Below are the code and all the weights of a small trained network. Each question names an input and a class and asks about switching units off, where a switched-off unit gives its printed mean instead of its output.

import numpy as np


def w(rows, s, z=0):
    codes = np.array(rows[::2]) - 128.0
    scale = np.full(codes.shape[1], s)
    scale[-1] = z or s
    return codes * scale


def f(y):
    return y / 2 * (1 + np.tanh(0.7978845608 * (y + 0.044715 * y**3)))


def log_softmax(a):
    a = a - a.max(-1, keepdims=True)
    return a - np.log(np.exp(a).sum(-1, keepdims=True))


def net(x, mask):
    res = np.array(x, float).reshape(1, 2) / 4 @ E
    y = f(res @ A[0][:, :-1].T + A[0][:, -1])
    res = res + np.where(mask, y, B[0][:, -1]) @ B[0][:, :-1]
    return log_softmax(res[-1] @ U[:, :-1].T + U[:, -1])


A, B = {}, {}
E = w([
[104,183,1,211],'x0',
[234,218,50,29],'x1',
],0.0072)
A[0] = w([
[123,124,132,145,226],'neuron 1',
[143,157,99,67,72],'neuron 2',
[86,91,169,209,105],'neuron 3',
[87,104,31,226,106],'neuron 4',
[82,74,170,209,112],'neuron 5',
[117,117,141,159,248],'neuron 6',
[80,106,167,205,95],'neuron 7',
[152,197,125,211,113],'neuron 8',
[135,83,252,85,101],'neuron 9',
[172,143,63,66,89],'neuron 10',
],0.016,0.011)
B[0] = w([
[113,100,49,87,217],'neuron 1',
[158,153,201,127,166],'neuron 2',
[172,165,162,111,230],'neuron 3',
[78,137,199,212,226],'neuron 4',
[184,163,140,123,247],'neuron 5',
[115,63,2,61,247],'neuron 6',
[162,162,190,97,216],'neuron 7',
[104,99,181,135,168],'neuron 8',
[72,134,194,211,240],'neuron 9',
[173,165,169,113,202],'neuron 10',
],0.037,0.011)
U = w([
[242,215,175,106,26],'0',
[4,149,191,246,88],'1',
[107,119,48,96,251],'2',
],0.013,0.0025)

Each question gives the input, the list of numbers given to net, and the class t.
The units are the neurons (one row each of A and B). Each row of codes is followed by its name. A weight is (code - 128) times the scale printed after its matrix; where a second scale follows, it is the last column's (A, B and U).
mask holds one flag per neuron, in row order. A switched-off neuron (its flag False) gives its mean, the last column of its row in B, instead of its output. The means were averaged over made-up inputs and are rounded, as every weight is.
A unit's drop is (log p(t) with every unit on - log p(t) with that unit switched off) / (log p(t) with every unit on - log p(t) with every unit switched off).
The circuit of an input: a set's keep is (log p(t) with only the set's units on - log p(t) with every unit switched off) / (log p(t) with every unit on - log p(t) with every unit switched off). Starting from all 10 units, units are removed one at a time, each time the one whose removal leaves the highest keep (on an exact tie, the one counted first), for as long as the keep stays at least 0.8.
units of the circuit, in order: the units of the circuit, biggest drop first
k most important neurons: the k neurons with the biggest drops, biggest first
drop when u is switched off: that unit's drop, to one decimal
input [-8,7], class 1: units of the circuit, in order : [neuron 9]
input [5,-5], class 0: 2 most important neurons : [neuron 9; neuron 5]
input [6,-6], class 0: 4 most important neurons : [neuron 5; neuron 9; neuron 3; neuron 7]
input [-4,2], class 1: 2 most important neurons : [neuron 6; neuron 9]
input [-6,-8], class 0: 2 most important neurons : [neuron 5; neuron 3]
input [-5,-4], class 1: 2 most important neurons : [neuron 9; neuron 10]
input [6,-7], class 0: 3 most important neurons : [neuron 5; neuron 3; neuron 7]
input [-8,-3], class 1: drop when neuron 9 is switched off : 3.8
input [3,0], class 2: drop when neuron 9 is switched off : 1.1
input [0,3], class 2: drop when neuron 5 is switched off : 0.3
